Below are the code and all the weights of a small trained network. Each question names an input and a target symbol and asks about switching units off, where a switched-off unit gives its printed mean instead of its output.

import numpy as np


def w(rows, s, z=0):
    codes = np.array(rows[::2]) - 128.0
    scale = np.full(codes.shape[1], s)
    scale[-1] = z or s
    return codes * scale


def norm(h):
    return h / np.sqrt((h * h).mean(-1, keepdims=True) + 1e-5)


def f(y):
    return y / 2 * (1 + np.tanh(0.7978845608 * (y + 0.044715 * y**3)))


def softmax(a):
    e = np.exp(a - a.max(-1, keepdims=True))
    return e / e.sum(-1, keepdims=True)


def log_softmax(a):
    a = a - a.max(-1, keepdims=True)
    return a - np.log(np.exp(a).sum(-1, keepdims=True))


def net(x, mask):
    ids = ['Σαβγδζηλξτω'.index(c) for c in x.split()]
    T = len(ids)
    res = E[ids] + P[:T]
    u = 0
    for l in range(2):
        r = norm(res)
        for j in range(3):
            rows = slice(2 * j, 2 * j + 2)
            q, k, v = (r @ M[l][rows].T for M in (Q, K, V))
            z = softmax(np.where(np.tri(T) > 0, q @ k.T / 2**0.5, -1e9)) @ v
            o = O[l][rows]
            res = res + np.where(mask[u + j], z, o[:, -1]) @ o[:, :-1]
        u += 3
        y = f(norm(res) @ A[l][:, :-1].T + A[l][:, -1])
        res = res + np.where(mask[u : u + 16], y, B[l][:, -1]) @ B[l][:, :-1]
        u += 16
    return log_softmax(norm(res)[-1] @ U[:, :-1].T + U[:, -1])


Q, K, V, O, A, B = {}, {}, {}, {}, {}, {}
E = w([
[156,41,80,227,70],'Σ',
[191,91,124,195,75],'α',
[118,95,107,89,101],'β',
[80,59,105,169,153],'γ',
[120,116,110,70,115],'δ',
[89,120,6,122,94],'ζ',
[120,121,114,66,114],'η',
[162,105,210,233,89],'λ',
[98,128,147,38,82],'ξ',
[196,197,79,101,66],'τ',
[130,149,116,49,130],'ω',
],0.019)
P = w([
[131,26,139,52,29],'0',
[142,27,134,79,48],'1',
[33,125,122,150,5],'2',
[151,55,134,103,90],'3',
[51,136,120,157,54],'4',
[153,74,133,112,118],'5',
[62,145,122,159,90],'6',
[156,94,133,119,137],'7',
[69,150,122,163,124],'8',
[163,107,128,127,161],'9',
[83,160,122,160,163],'10',
[167,126,125,124,180],'11',
[69,161,111,138,179],'12',
],0.012)
Q[0] = w([
[46,220,149,196,127],'0.h0',
[133,153,251,180,187],'0.h0',
[155,71,102,34,96],'0.h1',
[58,155,24,133,71],'0.h1',
[63,249,172,224,189],'0.h2',
[14,214,72,192,126],'0.h2',
],0.015)
K[0] = w([
[88,112,142,27,70],'0.h0',
[125,73,184,127,69],'0.h0',
[154,152,103,189,157],'0.h1',
[105,214,129,74,248],'0.h1',
[105,62,154,70,45],'0.h2',
[83,123,191,59,85],'0.h2',
],0.015)
V[0] = w([
[144,135,82,196,166],'0.h0',
[65,86,141,145,201],'0.h0',
[139,198,84,107,187],'0.h1',
[242,144,98,181,55],'0.h1',
[93,195,49,95,96],'0.h2',
[152,77,2,116,98],'0.h2',
],0.011)
O[0] = w([
[157,40,121,52,63,63],'0.h0',
[39,108,123,2,215,76],'0.h0',
[194,222,75,170,105,19],'0.h1',
[173,188,148,60,153,146],'0.h1',
[123,155,87,104,131,158],'0.h2',
[172,165,18,86,232,255],'0.h2',
],0.0075,0.0076)
A[0] = w([
[107,110,37,101,75,147],'0.n0',
[187,72,151,75,96,76],'0.n1',
[184,59,129,128,197,82],'0.n2',
[122,106,214,137,202,96],'0.n3',
[94,103,166,135,61,119],'0.n4',
[122,77,133,169,150,135],'0.n5',
[147,197,128,110,46,95],'0.n6',
[172,145,111,76,177,131],'0.n7',
[69,199,117,138,147,187],'0.n8',
[33,177,201,95,210,1],'0.n9',
[113,112,142,236,139,115],'0.n10',
[98,71,151,145,139,83],'0.n11',
[121,116,149,59,70,133],'0.n12',
[115,83,71,142,207,151],'0.n13',
[208,104,245,132,165,152],'0.n14',
[230,201,172,102,133,242],'0.n15',
],0.011,0.0049)
B[0] = w([
[131,180,141,136,177,254],'0.n0',
[197,121,108,153,114,183],'0.n1',
[111,132,169,109,73,176],'0.n2',
[27,65,109,68,183,130],'0.n3',
[82,188,126,184,184,150],'0.n4',
[119,112,101,63,146,160],'0.n5',
[175,182,74,111,130,148],'0.n6',
[110,150,150,209,118,183],'0.n7',
[173,99,169,207,123,205],'0.n8',
[71,173,117,2,100,145],'0.n9',
[90,176,137,83,203,178],'0.n10',
[96,166,96,77,184,143],'0.n11',
[112,155,134,174,142,187],'0.n12',
[169,137,161,100,176,226],'0.n13',
[135,56,206,122,63,158],'0.n14',
[170,140,121,170,52,192],'0.n15',
],0.0094,0.0064)
Q[1] = w([
[65,116,66,210,118],'1.h0',
[131,57,151,70,51],'1.h0',
[157,1,190,90,130],'1.h1',
[232,167,81,10,234],'1.h1',
[11,143,110,191,84],'1.h2',
[194,41,48,155,75],'1.h2',
],0.0097)
K[1] = w([
[64,195,189,83,103],'1.h0',
[96,77,162,227,226],'1.h0',
[84,9,189,118,178],'1.h1',
[133,94,20,157,207],'1.h1',
[96,190,174,84,107],'1.h2',
[202,95,97,165,140],'1.h2',
],0.011)
V[1] = w([
[149,41,110,187,221],'1.h0',
[88,231,203,30,143],'1.h0',
[185,91,253,201,233],'1.h1',
[124,165,72,196,165],'1.h1',
[230,192,119,61,20],'1.h2',
[140,194,205,23,125],'1.h2',
],0.0067)
O[1] = w([
[153,32,84,220,122,143],'1.h0',
[146,220,201,104,66,188],'1.h0',
[33,5,99,255,18,162],'1.h1',
[132,59,72,168,190,253],'1.h1',
[63,199,135,109,54,35],'1.h2',
[85,234,177,156,128,135],'1.h2',
],0.0057,0.0028)
A[1] = w([
[21,34,250,187,128,1],'1.n0',
[111,66,113,77,86,127],'1.n1',
[141,18,107,165,192,80],'1.n2',
[64,107,61,128,160,126],'1.n3',
[32,197,129,140,136,70],'1.n4',
[159,127,43,140,91,101],'1.n5',
[27,172,199,145,90,113],'1.n6',
[103,191,140,60,102,131],'1.n7',
[186,122,175,160,170,123],'1.n8',
[72,165,71,58,162,147],'1.n9',
[68,178,30,130,119,108],'1.n10',
[142,35,122,123,194,103],'1.n11',
[46,222,192,120,171,40],'1.n12',
[27,109,154,129,233,162],'1.n13',
[66,94,200,188,137,129],'1.n14',
[117,187,129,214,189,133],'1.n15',
],0.011,0.0098)
B[1] = w([
[156,65,104,181,246,138],'1.n0',
[144,107,87,147,146,154],'1.n1',
[90,165,109,120,88,185],'1.n2',
[171,130,175,100,99,166],'1.n3',
[165,164,173,157,108,162],'1.n4',
[111,182,140,103,143,142],'1.n5',
[126,123,147,143,205,162],'1.n6',
[120,80,135,100,144,144],'1.n7',
[71,130,126,148,106,152],'1.n8',
[114,165,158,75,176,181],'1.n9',
[162,91,145,184,142,158],'1.n10',
[118,134,103,142,116,187],'1.n11',
[128,163,195,155,122,170],'1.n12',
[114,171,173,78,92,254],'1.n13',
[144,113,132,80,181,164],'1.n14',
[78,114,142,157,164,230],'1.n15',
],0.012,0.0097)
U = w([
[116,92,66,125,116,254],'Σ',
[160,100,199,119,62,195],'α',
[74,181,121,97,66,56],'β',
[93,96,150,23,126,89],'γ',
[73,135,126,130,114,85],'δ',
[179,151,106,80,207,50],'ζ',
[85,132,125,134,133,82],'η',
[134,51,170,132,188,116],'λ',
[150,163,247,124,140,135],'ξ',
[174,209,117,138,107,138],'τ',
[127,138,123,211,162,110],'ω',
],0.014,0.0035)

Each question gives the input, a string of symbols that net reads in full, and the target symbol t.
The units are the heads (2 rows each of Q, K, V and O) and the neurons (one row each of A and B). Each row of codes is followed by its name. A weight is (code - 128) times the scale printed after its matrix; where a second scale follows, it is the last column's (O, A, B and U).
mask holds one flag per unit, layer by layer, with each layer's heads first. A switched-off unit (its flag False) gives its mean, the last column of its rows in O or B, instead of its output. The means were averaged over made-up inputs and are rounded, as every weight is.
A unit's drop is (log p(t) with every unit on - log p(t) with that unit switched off) / (log p(t) with every unit on - log p(t) with every unit switched off).
The circuit of an input: a set's keep is (log p(t) with only the set's units on - log p(t) with every unit switched off) / (log p(t) with every unit on - log p(t) with every unit switched off). Starting from the 12 units with the biggest drops (on a tie, the unit counted first), units are removed one at a time, each time the one whose removal leaves the highest keep (on an exact tie, the one counted first), for as long as the keep stays at least 0.8.
units of the circuit, in order: the units of the circuit, biggest drop first
most important unit: the unit with the biggest drop
top k neurons: the k neurons with the biggest drops, biggest first
which heads matter: for each layer, one digit per head in row order, 1 if its drop is at least 0.15 and else 0, layers parted by /
input β ξ τ β β γ τ ω ω ξ δ δ, target τ: units of the circuit, in order	(0.h1 0.n15)
input ζ ξ β ξ, target ζ: units of the circuit, in order	(0.h2)
input ξ α ζ ζ η ξ ω β ξ ω ξ λ ω, target ω: units of the circuit, in order	(0.h1 0.n8 1.n13)
input β ζ δ ω β, target ω: units of the circuit, in order	(0.h1 1.n13)
input ω ω δ Σ δ δ ξ β γ, target ξ: top 3 neurons	(0.n9 1.n13 1.n3)
input ω β β, target ω: which heads matter	100 / 000
input Σ α ξ ξ α ζ ζ, target ζ: which heads matter	110 / 010
input ω β Σ β ξ ω, target Σ: which heads matter	010 / 000
input Σ ξ β β β β ζ ξ α δ γ ξ γ, target ξ: units of the circuit, in order	(1.h0 1.n12)
input β β α Σ α α ξ γ ξ τ ξ ξ, target τ: which heads matter	101 / 100
input ξ β λ ζ α ζ β β, target ζ: top 2 neurons	(0.n8 1.n13)
input γ ξ ξ β, target γ: which heads matter	110 / 000
input Σ λ τ β τ ξ ξ γ ω α η δ, target α: which heads matter	010 / 000
input ω ζ ξ ω, target ζ: most important unit	0.h2
input δ ξ ξ β α β, target α: which heads matter	110 / 000
input β ξ β γ Σ ξ, target Σ: which heads matter	000 / 100
input β ξ ω γ ζ δ λ ξ, target λ: which heads matter	001 / 000
input γ α β ξ δ η, target α: which heads matter	100 / 000
input ξ δ Σ, target ξ: top 2 neurons	(0.n8 0.n10)
input γ ξ δ ζ λ η ω Σ β Σ β ω, target Σ: most important unit	1.h0
input γ ξ α ξ, target α: which heads matter	110 / 000
input ζ β ξ λ, target λ: which heads matter	000 / 000
input ξ β η ω γ α ξ ω, target α: top 2 neurons	(0.n15 0.n10)
input γ β Σ τ ξ λ, target λ: top 2 neurons	(1.n0 0.n14)
